Each row, then one of two labels for whether it has a hidden trait; a new part has new ones
In the rows, 128 means zero.
[135  95 128 140 108 149 115 138 131 148 155 138 122  64 153 134 118 139
 111 127 128 137 142 135 118  94 122 114 118 133 125 114 111 143 104 141
 103 131 125 133 132 132 127 114 118 121 138  90] => Z52
[133 128 122 152 107 160 100 139 126 148 162 130 120  78 141 148 118 113
 130 128 123 142 146 148  85  97 126 108  95 132 126 116 111 139  85 130
 106 112 140 119 124 122 118 109 112 166 136  99] => Z52
[125 149 129 163 105 168  97 140 119 143 165 138 117  48 130 150 127 122
 113 124 115 145 140 155  89  95 128 115  99 137 133 113 108 134  75 136
 105 122 140 129 109 116 113  75 127 147 171  67] => Z294
[122 153 124 144 136 137 142 130 128 135 135 133 126 173 115 122 129  79
 147 157 144 129 121 151 127 126 132 151 124 133 139 115 135 124 118 132
 128 110 137 120 110 112 134  96 121 124 148 117] => Z52
[110 151 122 157 137 143 171 127 128 137  97 137 120 255 111 121 128  63
 142 161 153 126 122 154 126 160 136 174 141 137 141 116 158 131 121 136
 139 100 138 119 106 101 136  96 108 127  92 120] => Z52
[114 155 127 157 138 150 165 132 126 135  81 144 114 255 113 123 125  71
 127 165 151 126 117 158 126 193 137 149 145 132 141 118 172 145 116 139
 150 104 136 133 107 100 134  90 101 129  87 123] => Z294
[125 157 125 137 135 139 137 130 128 134 132 133 127 164 118 122 130  91
 143 154 144 130 121 148 129 127 132 149 126 132 138 115 132 125 116 132
 128 117 135 121 111 111 133 103 122 119 148 113] => Z52
[134 105 128 136 123 139 114 135 131 139 145 131 125 103 146 127 120 140
 121 125  98 131 137 133 125 103 125 123 120 132 123 117 118 133 116 139
 113 127 126 132 131 128 123 124 121 126 129 132] => Z52
[115 150 121 150 136 138 152 126 127 136 138 131 126 227 114 121 128  66
 152 163 150 128 123 160 127 131 134 184 119 137 141 113 144 125 125 132
 132 106 140 117 108 108 137  93 114 127 143 106] => Z52
[135  93 128 131 114 148 116 139 131 146 151 131 124  97 152 130 118 139
 117 125  88 133 140 134 124  91 123 120 115 133 120 117 113 138 101 141
 103 127 125 134 132 131 124 123 117 128 125 119] => Z52
[133  88 129 137 124 151 107 137 118 147  97 131 130 134 148 127 123 142
 102 131  61 137 142 135  90  90 127 118 131 143 121 126 109 150 116 136
 114 122 119 138 138 135 124 126 102 135 108 122] => Z52
[133 102 127 132 123 143 122 133 129 139 145 128 124 103 151 128 119 136
 122 126 104 130 138 133 125 104 124 122 121 132 122 118 120 134 118 137
 113 126 125 132 133 131 125 125 120 129 126 139] => Z52
[130  86 127 129 123 147 107 133 119 148 100 125 127 132 149 127 119 128
 100 134  52 133 149 134  93  91 125 121 129 141 120 124 115 150 122 132
 111 121 118 134 137 137 126 132 100 140  97 136] => Z52
[128 126 119 152 109 157  99 136 123 150 166 125 118  64 137 146 118 105
 126 128 130 142 153 148  89  86 125 109 102 134 126 118 115 139 100 128
 108 111 140 118 124 127 120 105 111 168 127 109] => Z52
[138 101 161 139 119 155 107 142 119 146  93 139 147 144 150 136 124 146
  98 144  54 151 126 132  95 104 129 115 137 146 127 152  98 163 115 146
 116 120 117 140 136 134 118 121 106 124 124 112] => Z294
[101 140 125 155 141 149 166 128 125 135  77 137 113 255 109 124 116  45
 118 161 159 118 127 155 122 207 133 140 144 134 137 125 184 161 130 134
 150  98 132 133 111 106 140  99  96 147  67 160] => Z294
[118 134 124 159 111 163  93 132 118 147 167 128 117  58 131 150 124 108
 112 122 123 141 149 150  87  91 125 111 100 137 130 115 115 138  93 129
 103 115 137 121 116 128 119  94 118 165 145 103] => Z294
[133  88 131 141 125 149 100 133 116 138  97 133 143 116 144 133 123 137
  91 128  70 136 131 131  88  80 124 114 135 147 120 121 106 150 109 128
 115 134 113 134 136 128 135 129 109 135 123 167] => Z52
[112 136 121 154 105 166  95 129 118 146 171 125 115  59 128 149 123 102
 110 126 121 138 153 153  93  85 123 111  95 140 131 115 117 138 101 127
  98 115 135 121 117 132 123  95 120 165 135 104] => Z294
[112  89 153 156 119 152 100 136 116 145  87 157 157 101 156 146 120 138
  73 126  53 143 114 125 131  72 123 116 102 147 133 115  92 144  96 129
 109 189 107 128 128 119 139 120 142 124 133 182] => Z294
[110 151 123 155 139 142 171 126 126 137  93 138 117 255 112 122 127  58
 138 157 151 124 121 159 126 171 135 166 143 135 140 117 164 134 123 135
 140 103 138 121 110 101 137  93 106 128  80 122] => Z294
[138 105 131 143 111 149 112 140 133 147 155 145 123  62 152 134 117 148
 110 125 134 139 140 136 115  93 124 111 121 131 128 115 106 143 102 146
 104 134 127 134 130 131 126 103 121 113 151  57] => Z52
[140  92 147 140 120 151 108 142 119 147  96 137 140 143 156 131 124 148
  92 136  52 145 132 133  92  98 129 117 139 141 123 137 102 156 115 141
 114 120 118 142 135 133 119 121 110 125 121 113] => Z52

Next part:
[159 133 159 200 152 135 110 153 136 173 216 134 158 116 143 139 106 136
 104 148 158 151] => Z735
[195 130 155 136 151 129 151 177 139 170 241 120 151 129 141 135 146 149
  84 116 140 158] => Z100
[174 137 147 141 160 126 154 112 142 166 141 120 130 125 137 125 153 146
 160 124 141 151] => Z100
[196 131 148 139 121 128 167 121 136 164 164 120 138 134 112 120 154 156
 143 116 140 131] => Z100
[214 110 207 253 201 126  86  79 112 189 246 106 151  89  94 127  50 172
  64 149 204 130] => Z735
[151 119 173 199 142 126 147 121 123 141 220 140 137 149 147 124 153 138
 102 146 134 150] => Z735
[158 133 151 190 135 138 118 168 139 135 223 135 162 122 145 137 109 139
 101 142 160 151] => Z735
[149 148 105  88 110 139 173 238 144 137 162 140 173 152 150 142 198 170
 166 113 110 144] => Z100
[187 139 138  92 117 148 165 198 156 161 175 129 143 153 139 135 163 154
 142 109 132 167] => Z100
[171 141 133 125 143 133 165 137 130 168 158 128 134 132 130 138 167 186
 164 122 132 145] => Z100
[197 132 156 158 191 119 144  69 119 186 124 110 117 113 114 134 133 153
 166 131 154 138] => Z100
[184 115 180 218 157 122 143 117 112 151 227 119 133 132 153 127 154 126
  88 149 141 127] => Z100
[190 130 167 164 178 132 111 129 130 186 147 126 148 116  97 133  87 153
 103 126 156 146] => Z735
[158 135 153 128 131 141 127 175 147 173 219 137 166 131 141 134 108 150
  97 137 159 161] => Z735
[165 139 161 194 138 126 155 114 127 128 185 122 123 148 125 124 158 133
 170 149 133 127] => Z100
[179 138 147 126 115 143 127 171 143 160 168 144 168 135 152 136 116 140
  97 113 160 163] => Z735
[181 115 165 184 136 138 146 128 143 143 215 126 131 133 109 117  82 174
 104 135 156 152] => Z735
[170 136 145 135 164 126 153  99 122 171 157 122 130 121 125 140 160 140
 159 147 141 127] => Z100
[169 137 145 143 164 125 154 173 122 167 148 122 133 119 129 139 165 182
 140 128 135 126] => Z100
[147 134 149 152 164 139 116 168 139 171 161 138 156 120 147 136 109 140
 103 145 133 151] => Z735
[156 117 149 189 127 128 154 118 127 165 170 121 135 126 144 124 156 140
 151 141 135 128] => Z100
[192 133 150 125 146 128 149 124 130 163 173 124 138 133 115 122 146 153
 139 117 139 137] => Z100
[219 123 177 171 194 117 136  72 112 198 172 107 127 109  92 132 120 159
 136 125 158 141] => Z100
[164 144 115 105  97 136 165 219 152 146 212 154 143 141 173 129 188 128
 113 136 111 168] => Z100
[150 133 149 154 151 136 117 161 135 176 165 135 153 118 146 138 116 127
 102 150 135 153] => Z735
[170 148 134 131 156 129 162 127 128 165 151 125 127 128 125 128 165 132
 168 125 132 132] => Z100
[165 132 152 132 133 139 121 164 135 178 173 131 163 127 114 135 103 194
  93 117 163 158] => Z735
[144 140 139 172 157 138 157 124 143 167 188 141 136 128 148 127 162 133
 121 151 132 152] => Z735
[186 133 146 133 152 129 154 177 141 169 175 121 166 132 119 135 157 144
 138 119 138 159] => Z100
[176 118 175 192 150 127 143 156 125 170 208 117 133 122 134 123 148 146
 106 125 145 127] => Z100
[189 133 144 195 138 129 153 135 141 165 230 121 141 125 143 125 156 138
  93 144 130 136] => Z100
[166 138 149 144 170 125 149 107 121 174 143 120 126 144 118 125 155 134
 168 129 138 118] => Z100
[192 137 148 145 149 141 122 183 143 165 165 140 163 129 118 136 113 192
 153 120 157 159] => Z735
[200 113 191 191 141 124 144  93 123 155 215 112 129 150  96 119 134 162
 141 139 155 129] => Z100
[166 118 165 182 120 130 148 130 126 180 243 125 147 129 155 124 163 145
  74 137 137 140] => Z100
[138 141 131 185 138 134 123 150 142 170 172 138 125 127 135 137 115 143
 129 149 159 146] => Z735
[182 142 130 119 140 130 163 188 150 158 149 125 166 137 127 138 181 191
 158 121 126 161] => Z100
[198 128 163 160 180 123 142  99 115 189 176 111 134 115 113 120 138 196
 140 126 147 124] => Z100
[167 138 140 140 129 141 155 198 135 169 161 146 167 121 143 140 123 176
 145 120 132 159] => Z100
[238 131 160  67  86 142 174 147 172 145 217 118 164 180  85 123 125 206
 106 103 150 172] => Z735
[161 144 130 125 155 127 125 129 141 162 131 129 126 123 158 142 174 123
 175 129 127 149] => Z100
[173 117 161 202 149 122 145 146 135 182 217 134 133 119 133 122 139 147
  82 158 147 148] => Z735
[195 136 160 136 166 138 116 136 139 172 153 133 154 124 128 134  99 203
 101 124 169 151] => Z735
[197 133 150 142 137 131 122 139 144 169 193 123 150 132 125 135 153 199
 125 109 136 165] => Z100
[176 141 143 137 155 140 163 167 141 163 143 123 130 127 144 126 160 136
 166 125 152 151] => Z735
[175 123 159 174 127 132 158 151 127 130 218 130 144 130 137 130 173 125
 157 141 125 138] => Z100
[184 138 142 128 147 129 155 173 145 166 147 119 155 132 116 137 117 195
 160 119 139 159] => Z100
[172 137 139 137 143 141 126 182 143 163 150 127 163 128 156 138 120 182
 149 122 131 161] => Z100
[140 123 165 170 129 126 154 120 127 130 188 117 126 154 113 125 157 144
 174 145 139 125] => Z100
[163 135 150 133 127 141 127 168 144 160 217 136 161 134 137 134 124 151
 100 142 161 150] => Z735
[178 119 189 200 150 124 147  98 120 134 212 118 123 145 112 124 149 140
 164 148 144 122] => Z100

Next part:
[135 136 110 146 123 134 123 138 136  95 141 140 130 131 130 104 126 135
 150  72 124 124 128 141 135 126 126 132 127 134 141 131 119 126 117 136
 125 150 126 173 133 162 127 137 103 149 101 113 149 122 135 130 130 125
 118 128 120 123 125 134 125 126 101 128 127 117 134 116 121 126 130  90
 131 119 134 120 129 135 137 116 138 159 130 128 115 119 147 135 139 127
 117 167 138 134 115 130 134 135 116 154 121 139 118 126 130 148 133 133
 132 110 142 128 129 134 132  99 131 134 135 121 129 119 165 125 141 149
 113 163 118  64 105] => (24)
[139 156 131 163 125 131 132 146 132  82 128 142 131 119 139  73 128 136
 169  89 120 122 123 148 140 116 130 131 155 137 169 129 108 128 129 138
 132 147 127 206 131 186 125 135 108 155  79  96 167 124 149 129 130 129
  98 127 138 136 118 147 122 125  98 117 149 101 128 100 127 124 159  91
 132 112 150 122 130 149 134 108 143 154 122 131 136 111 149 143 143 131
 125 200 143 169 122 135 111 127 117 132 111 138 116 125 130 137 132 129
 138  95 147 130 109 162 139  77  38 135 129 139 126 121 175 127 133 170
 106 151 104  52  85] => (24)
[137 143  89 168 119 132 113 135 133  91 150 149 133 124 138  56 124 129
 167  22 131 109 154 140 139 122 129 139 124 138 176 138 115 115 127 148
 109 136 121 208 141 201 124 151 116 145 134  94 154 108 126 132 125 124
 102 127 144 113 132 132 125 126 104 118 116 102 136 103 122 121 166  88
 128 144 142 127 129 126 148 117 143 143 136 132 129 124 126 140 140 134
 104 190 151 151 120 127 147 140 105 143 126 138 153 135 132 237 132 121
 132 125 143 129 138 149 134  32 115 131 137 140 120 116 183 125 103 182
 120 153 120  58  90] => (22)
[137 145 145 158 122 136 175 159 149  62 132 128 134 108 140  85 134 140
 173  41 107 127 130 155 135 124 134 129 192 158 163 130  98 131 145 142
 139 157 126 232 145 194 124 135  89 176  48 102 167 128 163 127 132 124
  74 111 141 144 119 177 121 122  95 118 153  89 153  97 112 134 170 110
 133 106 136 119 137 147 139 105 142 173 135 133 142 102 148 139 154 129
 131 207 131 167 119 160 139 133 115 174 115 144 109 120 132  91 152 138
 140  86 146 133  79 187 137  57   1 132 131 140 134 131 172 124 155 139
 106 163 104  60  61] => (22)
[136 139 109 161 123 133 111 141 134  94 133 138 130 123 139  82 123 135
 159  85 124 123 126 144 139 121 130 133 128 133 157 130 121 123  98 137
 123 143 126 177 134 185 126 136 103 138 104 108 144 120 126 131 128 127
 115 130 135 124 121 131 123 124  87 123 133  76 134 103 117 123 152  92
 129 119 141 122 130 137 137 110 141 151 127 128 119 120 142 138 137 132
 116 169 139 144 122 123 131 129 117 125 122 134 115 128 129 176 139 130
 133 122 140 128 129 135 133  92 122 133 130 135 125 117 187 128 127 151
 115 150 115  61 118] => (24)
[133 164 146 155 127 168 195 183 161  25 117 130 134 105 134  84 133 172
 166   1  98 130 107 154 139 103 132 131 212 200 156 133  95 136 146 142
 188 193 139 255 145 191 123 132  82 162   1  73 187 141 171 127 136 128
  77 113 128 158  96 234 116 120  98 122 169  84 152  96 107 135 162 118
 136  95 136 112 129 158 137  65 149 203 135 139 141  90 163 144 202 132
 131 234 137 192 120 215 127 118 107 179  87 145 113 112 133  23 156 158
 146  43 143 129  54 198 166  85   1 139 138 140 138 120 179 124 174 178
  74 161  83  57   8] => (22)
[130 139 115 142 125 133 125 138 141 110 138 131 131 124 108 111 127 135
 154 108 120 127 135 134 127 128 128 133 143 141 140 131 121 125 112 135
 127 147 125 162 139 134 128 137 108 131 105 115 147 125 138 130 130 123
 120 127 124 129 125 145 127 124 107 124 131 115 132 110 124 130 129 106
 132 118 134 115 131 126 133 118 137 143 135 130 118 130 137 134 137 128
 116 157 138 129 124 133 138 135 115 150 122 134 119 128 128 142 132 138
 131 126 149 128 126 138 135  96  95 133 135 126 128 121 149 123 142 136
 114 154 114 103 127] => (24)
[135 141 124 164 127 134 142 149 144  77 132 139 132 118 135  87 127 137
 160  62 116 123 127 159 137 119 129 130 159 143 158 131 107 128 120 140
 129 151 126 225 133 186 124 136 100 147  65 114 149 126 147 129 130 126
  95 121 135 139 120 147 126 123  90 120 144  99 150 102 115 129 157 104
 133 105 144 117 130 141 135 110 140 155 127 131 132 109 147 138 148 133
 124 192 140 157 120 140 122 131 116 149 112 139 113 121 131 147 137 135
 138  95 144 128 110 160 140  65  89 133 129 138 132 120 172 126 138 166
 104 152 110  69  87] => (24)
[140 139  77 195 123 134 126 124 133  78 213 173 135 126 131  84 139 113
 165  77 126 105 193 123 134 129 127 143 105 110 223 157 118 110 180 164
  89  81 126 216 182 195 131 142 170 157 105  91 152 114 115 128 128 122
  90 121 167 120 150 157 124 134  87 126 105 111 134 110 133 100 149  92
  94 178 125 138 100 100 175 147 162 155 142 132 131 127 152 133 143 165
 109 221 174 144 219 140 217 151  83 193 123 134 115 140 141 147 108  94
 134 112 186 131 137 108 129  72  66 109 156 140 101 104 208  96  93 218
 130  84 172  83  51] => (22)
[160 143 163 163  98 133 164 180 168  89 126 120 149 101 142  64 129 158
 168  51 109 127 122 167 139 130 157 124 192 160 165 128  86 124 160 124
 117 148 124 231 134 209 123 134  57 186  88  97 181 119 193 129 129 144
  35 113 181 133 128 177 121 120  57 110 148  86 162  30 101 131 182 239
 133  86 142 154 170 149 137 103 132 242 118 142 162 102 213 141 140 131
 138 216 115 179 111 127 133 132 123  92 123 146 101 116 129 124 181 123
 152 102 148 150 100 204 129  69   1 132 121 153 141 156 178 123 144 236
 140 153 101  25  75] => (22)
[130 128 120 131 125 128 127 135 133 129 132 135 131 129 133 120 126 130
 125 137 121 127 126 134 126 123 128 129 129 128 153 129 127 124 135 132
 125 146 127 132 131  89 126 132 113 119 126 130 132 122 129 128 126 127
 129 128 126 129 126 134 129 125 121 128 131 131 129 121 133 123 123  86
 133 116 127 125 130 128 136 121 132 137 127 131 127 128 140 124 133 125
 122 113 133 128 120 128 129 127 122 128 119 129 127 127 129 140 136 129
 130 125 141 128 129 128 133  20 124 133 132 133 130 123 136 126 139 131
 131 143 115 124 114] => (24)
